Known rows, with every step that occurs
X, S, T, Y, V, C, G: [ -13 -384   90  205 -120  206  403  378 -324   17 -141 -250 -150  276
 -160 -292   94   16  400   -9  329  -63  319  290 -244  378  101  153
  144   -1  218 -279 -152   78   60   83  243 -360   78  116 -160 -336]
V, C, G, X, T, S: [ 154 -341  314  189 -182   -2  347  349 -149   94   15  -86 -159  146
 -210 -193   84 -194  299   28  239 -125  161  118 -172  238  199  262
  166 -201  263 -445 -174   21   22 -160  174 -225   48  -99 -204 -323]
V, G, C, M, X, S, T: [  94 -469   53  129    7   15  342  314 -103  -93  204 -181 -213  148
 -433 -210  192 -204  554   86  240    0  120   50 -336  115  234   87
  131 -175  298 -406 -189  -59   17  208  210 -386  218   37 -216 -241]
M, X, S, T: [ 152  -85  147   21 -105 -100  380  249   44  225  154 -232 -174  250
 -272 -235  273 -165  464  -37  329 -111   81  142 -275  174  -67  176
  224  -66  351 -200 -164  -38   61  -26   74 -279  278   -9 -152 -273]
G, V, Y, D, M, X, S: [   6 -581 -109  -29  -78  -52   44  226 -250  319   30 -220  -79  400
 -328 -274  -79 -120  495  307  -61  151  104 -127 -139  299   79  186
   32    6  341  197  -76  252  203  188  153 -321  106    0  101  -16]
D, M, X, T: [  84 -370  224   14  -25  -28  323  177   16  199  198 -236  -70  140
 -110 -269  167 -199  339  -55  190  -80   57  -25 -168  390 -137  114
  138   66  247  -40  -46   44  147   51   77 -195  348 -101  -74 -144]
V, C, M, X, T, Y, Z: [ 102 -557   12  122  -33   27  406  416  -71   17  176  -65 -135  106
 -263 -445  280  -14  647   45  310 -224   94  -14 -276  415 -103   89
   16  -46  154 -205    7  215  189   92  154 -187  153   79 -126 -322]
C, G, N, X, S: [ 165 -182   40  205 -130 -126  119  323  -73  255   83 -345 -136  473
 -236 -114   19 -434  355  226  312   28  219   83 -323  105   67  325
  132   13  384 -269  -61  -54  113  -32  152   -6  171 -266 -212 -209]
N, V, G, C, M: [  56 -686   51   63   -4  279  152  184 -173  -79  -67  -74 -100  216
  -93 -147   20 -207  176  212  -56   42  191  114 -337  347   82 -107
  105   85  -20 -328   90  -33  114  265  346 -251  199  -37  -47  -59]
Z, D, M, X, S, T, Y, C, G, N: [  11 -330 -164   88   54  -15  351  416 -250  400  115 -271 -341  133
 -361 -250   45 -281  714   82  378   69  318   -7 -207  137  233  363
  153    6  362 -137 -172  -44  165  312  120 -284  167  -70 -252 -431]
D, M, X, T, Y, C, G, N, V: [  32 -505   -9  193   51  228  380  376 -211  255   22 -179 -197  189
  -99 -284   16 -315  503  207  202  -77  371    1 -206  534  -20  285
   53  167  239 -125  -44   26  269  348  194 -232  230 -104  -65 -296]
G, V, C, M: [  57 -589  134   26  -61   88  217  194 -288  -91  -71 -157  154  323
  -71 -236  171  -90  167  133 -105  -79  206   64 -261  334  118  -41
   33  134   48 -131   54   88  187  108  298 -190  189   35   -6 -110]
C, G, V, Y, M, D: [  11 -595   29   -4   11    8  209  105 -356  -26  -10 -226  108  125
 -197 -154  -83 -177  352  391   57  108  132  188 -161  278   65  156
  101   -4  -35  -21   36   58  342  114  405  -96  147  -30  -78    9]
C, G, X, T, D: [  24 -280  272   80  -53 -107  250  150 -141  150   12 -280 -170   75
 -196  -28   18 -241  257  191  260  -96  195  150 -157  154  -62  269
  215 -130    2 -287 -217 -189  164 -127  274  -15  145 -178 -202 -262]
N, V, C, G, X: [  47 -438  195   27 -148  209  265  174 -197  121 -102 -112 -131  284
    6 -115  126  -87  191  278   92   37  176   63 -181  153  239   76
  183    9  140 -359   96  -68  125  125  268 -186  181  -33 -106 -163]
Z, T, Y, D, M, X: [  15 -454   11 -129   16    8  369  220  -46  444  -29 -118 -319  -11
 -199 -221   75  -74  411  101  144  126   13  -73  -88  313 -157  134
  124   -4  101  -26   33   44  188  177   54 -332  231   62  -53 -158]
D, M, X, S, T, Y, V: [  33 -431    7  179  -38   91  452  331 -116  284   94 -207 -292  316
  -82 -330  -32 -127  555    1  290   14  242   28 -194  518 -106  176
   92   38  332  -30 -157  211  157  188  113 -439  224   66 -170 -175]
V, C, G, N, X, S, T: [ 148 -106  109  196 -130  -22  298  409 -182  230   26 -327 -135  407
 -326 -162  194 -269  423   82  382  -14  226   79 -312   29  290  320
  221  -13  467 -342 -101  -35  -27   44  154 -238  209  -78 -252 -470]
Z, M, X, S, T, Y: [  64 -174   32  118  -20  -68  589  359    6  309  169 -142 -322  131
  -84 -281   81 -220  656  -19  420   66  234  109 -225  390 -121  158
  141  -43  354 -166 -102   98  100   67   83 -344  166   16 -315 -126]
T, D, Y, M, X: [  32 -485 -100 -165  102  -31  284   85  -40  297   19 -168 -198   93
 -166  -82   41  -87  505  285   88   97  118  -91  -85  266  -99  127
   74   25   -8 -107  -16   57  405  112   57 -183  177  -31 -166  -77]
V, G, X, T, Y, M: [  91 -545   84  255  114   29  397  324   11  115  165 -166 -352   71
 -171 -264 -149  -96  473  258  159  -16  178   11 -170  398  -84  223
   45  -82   24 -288 -147   -7  160  -17  271 -220  170    6 -266 -118]
G, N, X, S, T, Y, V, C: [ 111 -283  -66  299 -128  135  345  435  -57  475 -131 -240 -268  451
 -267 -239   61 -119  423  101  202 -113  305   29 -285  343   73  282
   62  110  377 -157 -167  205  116  144  201 -415  160  122 -146 -517]
C, M, D, Y: [  63 -535   54 -166  -14   52   69   68 -138  105  100 -175  -31   77
 -179 -157   18 -146  416  154  146    3   57   16 -150  226 -103   42
  112  149  -21  -16  121  120  297   34  216 -109  247  -67 -136  -56]
D, Y, C, G, N, X, S: [  67 -227 -118  109  -77   63   92  386 -142  293   51 -329 -197  383
 -299 -218    8 -286  554  236  218    7  217  -74 -230   95  191  322
   24  160  370 -185  -87    7  177   10   53  -92  115 -129 -161 -300]
V, G, C, M: [  55 -651   54   32   22  123  175  170 -120 -154   19 -136  -35  133
 -213 -101   77 -197  212  123    7   16  102   82 -286  172  134  -75
   68    0  -18 -358   15  -66  128  149  246 -191  203  -25 -111 -106]
M, X, T, Y, Z, S: [ 228 -151   48  115 -108 -180  410  429   77  373  148  -75 -303  164
 -251 -459  206 -170  582   37  319 -152   29  112 -235  410 -245  175
   86 -146  271 -210  -65  206  140 -178  110 -218   37  -80 -159 -242]
D, M, X, T, Y, C, G: [ -46 -506   94   60   55  170  501  306 -170   41  118 -203 -208  -21
  -77 -264  103 -139  562   13  319  -36  191   -4 -114  374  -23  177
   46   28  176 -161  -94   -9  202  168   47 -207  202   20 -150 -242]
M, D, Y, C: [   8 -434  -24 -249  -46  120  100   58   59  302  -65 -148  -46   22
 -220 -141  150   29  330   59   10 -124  -30   22 -111   87  -54   47
   61  189    0   15   21   48  293   33  118 -175  248   61   14 -305]
N, C, M, X, T, D, Y, Z: [  44 -486  -79  -32  -18   50  165  311  -67  158   77  -32 -225   70
 -366 -373   91  -91  723   91  235 -174   71  -84 -260  309 -170   87
  121   61   72 -113  -72  120  212  155  143  -73  146  -42  -88 -291]
N, C, M, X, T: [  84 -414  163   16  -31  124  297  225   61  -28  113  -49 -133   29
 -246 -309  258 -135  468  -41  192 -205   93   47 -306  322 -107   54
  161  100  169 -197  -58  -79  122  220  150 -129  329    4  -41 -230]
C, M, D, Y, Z: [ 113 -537  -61 -100  -43  -78   12  202 -103   99  191 -120  -14  179
 -225 -329   18 -127  520  152  218  -72  -40   19 -249  235 -172   42
   93  106  -12   25  140  203  274  -31  236  -23  220 -108 -122 -140]
X, S, T, Y: [ 128 -130  105   86  -80   26  391  341  -76  263    7 -188 -251  238
 -124 -230   13 -183  463 -127  321  -99  248  199 -264  326 -173  147
  175   73  196 -186 -133   76   34 -112   89 -253  139   17 -206 -241]
D, Y, V, G, C, M, X: [ -34 -787 -124   49   -1  278  187  148 -213  -70   37 -217 -142  134
 -315 -188   69  -78  421  385   -9  105   66  -63 -150  309  187  -40
  -31  -26   58 -247  -53   66  344  306  268 -348  176  111  -76  -75]
V, Y, Z, M, X: [  55 -314  -95  -13  -72  -70  376  272    0  220  192  -78  -40  183
 -187 -380  170 -151  548  203  270   35  -59   51 -204  325 -112   42
  113  -64  189  -72  162  208  267   55  100 -167  173  -13 -132  -15]
V, Y, D, M: [   0 -508  -20 -193   -8   92   46  134 -187  256  -52 -158  -33  207
 -180 -178  -66  -59  286  110   25  117   30  -27 -105  276  -61   65
  167  154   45  138  123  151  180  100   55 -242  218    5   54  -86]
C, G, N, X, T, Y: [ 131 -188   99  241  -68   46  349  344 -155  286   27 -350 -239  186
 -167  -93  -38 -437  413  210  397  -27  271  100 -215  314 -126  331
  125   43  184 -240 -100  -43  192  -59  192  -16  155 -139 -249 -321]
X, S, T, D, Y: [  59 -127   67  -65  -61  -13  192  236 -185  370  -59 -273 -209  240
 -256 -156  -17 -151  472  -27  236  -47  229  104 -180  227 -107  170
  225   82  137 -115 -171   89   94 -134   93 -249   95  -64 -192 -242]

Rows
[ -94 -397  118   20   14  -10  252  221  -68  180  195 -202 -163 -154
 -193 -276   18 -109  532  162  229  -16   91    4  -83  198  109  232
   82   57  134  -46 -121  -70  204   13  290 -136  214  -69 -204 -249]
Z, M, D, Y, C, G, X, T
[-101 -419   14   54   -5   23  299  144  -70  341   -3 -279 -149   44
 -168 -270   64  -81  396  205  139  -12  187   76  -94  603 -245  136
   79   48   78   51 -159  107  357  108  262 -277  166  -40  -93 -137]
Z, M, X, T, D, Y, V
[ -31 -551 -206   47 -172   39   76  378 -375  251   52 -133 -178  323
 -371 -449  -90 -187  723  229  153  186   80  -63 -244  138  293  113
  136  -41  387  -14    7  194  106  307  247  -99   -6  -86  -48  -47]
N, C, G, V, Y, Z, D, M, X, S
[  42 -283  -17  -28   34  103  347  369 -149   30  242 -184 -221  148
 -333 -417  230  -59  777   14  285 -117  160  -52 -239  266   78  168
   92  101  288 -127 -138   43  143  107   26 -351  239  112 -169 -274]
D, Y, C, M, X, S, T
[  15 -597 -191  102   65  265  221  224 -253  161 -126 -187 -251  224
 -515 -156   -2 -127  558  445  154    8  222    7 -192  251   76  184
  183  -27   66 -265 -138    8  327  487  335 -411  236   74 -157 -345]
S, T, D, Y, V, G, N, C, M, X
[ 128 -366  -75  368  -45   72  244  398 -138  254  -75 -321 -199  456
 -372 -276  -87 -197  355  215  216 -115  322  271 -306  424  -91  282
  112  -17  219 -241 -222   89  148   99  346 -383  151  -15 -154 -317]
X, S, T, Y, V, G, N
[  35 -662 -158  102   36  188  259  373 -193  130   -9  -64 -479  138
 -373 -194  -23 -102  651  292  184  133  248   33 -328  303   86  116
  120 -117  199 -234 -167   12   50  405  301 -505  107  135  -95 -313]
N, V, G, C, M, X, S, T, Y, D
[ -51 -191   26  -56   -7   84  251  305 -316  133  -79 -286 -196  141
 -286 -187   50  -79  549    7  311  -56  269  162 -184  132   69  222
  196   49  114 -214 -221  -69   94  -39   94 -231   62  -16 -194 -367]
X, S, T, D, Y, C, G
[ -94 -578   79  -41  -16  244  222  202 -324  146 -234 -177  -54   77
 -288 -326  166  100  246  135  -35  -90  194   59 -137  474   16   31
   89  137 -111 -174   43  145  260  159  293 -360  117  103  -47 -157]
Z, T, D, Y, V, C, M
[  85 -279  -92   69  -51 -116  230  463 -157  452  150 -165 -337  257
 -155 -452 -121 -173  626 -181  366   30  165   54 -302  327 -110  133
  209   87  222   36  -53  203  -20  -24  136 -193  113  -96 -236 -281]
X, S, T, Y, Z, D, M
[  38 -411 -168  188  -53  184   18  312 -158  380 -272 -240 -236  413
 -526 -215 -140 -105  416  220   62  -83  291  128 -260  242   58  232
  182   81  197 -216 -251   74  131  260  319 -378  113  -34  -78 -389]
X, S, T, D, Y, V, G, N, C
[ 155 -172  -95  113  -78 -142   63  348  -27  586   31 -304 -195  320
 -355 -225  -40 -318  479  219  223 -153  106  -82 -241  279 -238  303
  105  104  132  -13 -120  159  237 -155  170   -7  131 -197 -131 -446]
G, N, X, T, D, Y, Z
[   1 -347  -50   26    2  171  187  238 -238  348 -123 -277 -160  137
 -350 -160  131 -236  464  375  137 -140  318   60 -164  353  -25  324
  120   99  110 -160 -152  -77  366  230  249 -177  145 -124  -14 -407]
M, X, T, D, Y, C, G, N, V
[  86 -409  -37  155  -50  111  203  366 -109  392  -51 -134 -560  313
 -265 -203 -197  -37  503  353  208  107  219   86 -241  245  -47  249
  215 -123  187 -193 -181   -5  -16  101  323 -443  100   71 -148 -292]
N, V, G, X, S, T, Y, D
[ 221 -251  183  262 -178    1  298  420 -135  258  -45 -191 -126  281
 -291 -146  105 -371  297   85  295  -94  211  100 -254  269  144  352
  156 -106  375 -386 -122   69   55  -74  153 -197   85 -168 -203 -459]
V, C, G, N, X, T, S
[  16 -318  191  231 -153   48  305  331 -218   31   12 -257 -135  345
 -238 -288  150    2  328   98  248  -93  208  170 -250  180  295  233
  183  -79  311 -308 -225  -54   19   45  297 -332  189   50 -161 -368]
Y, V, C, G, X, S, T
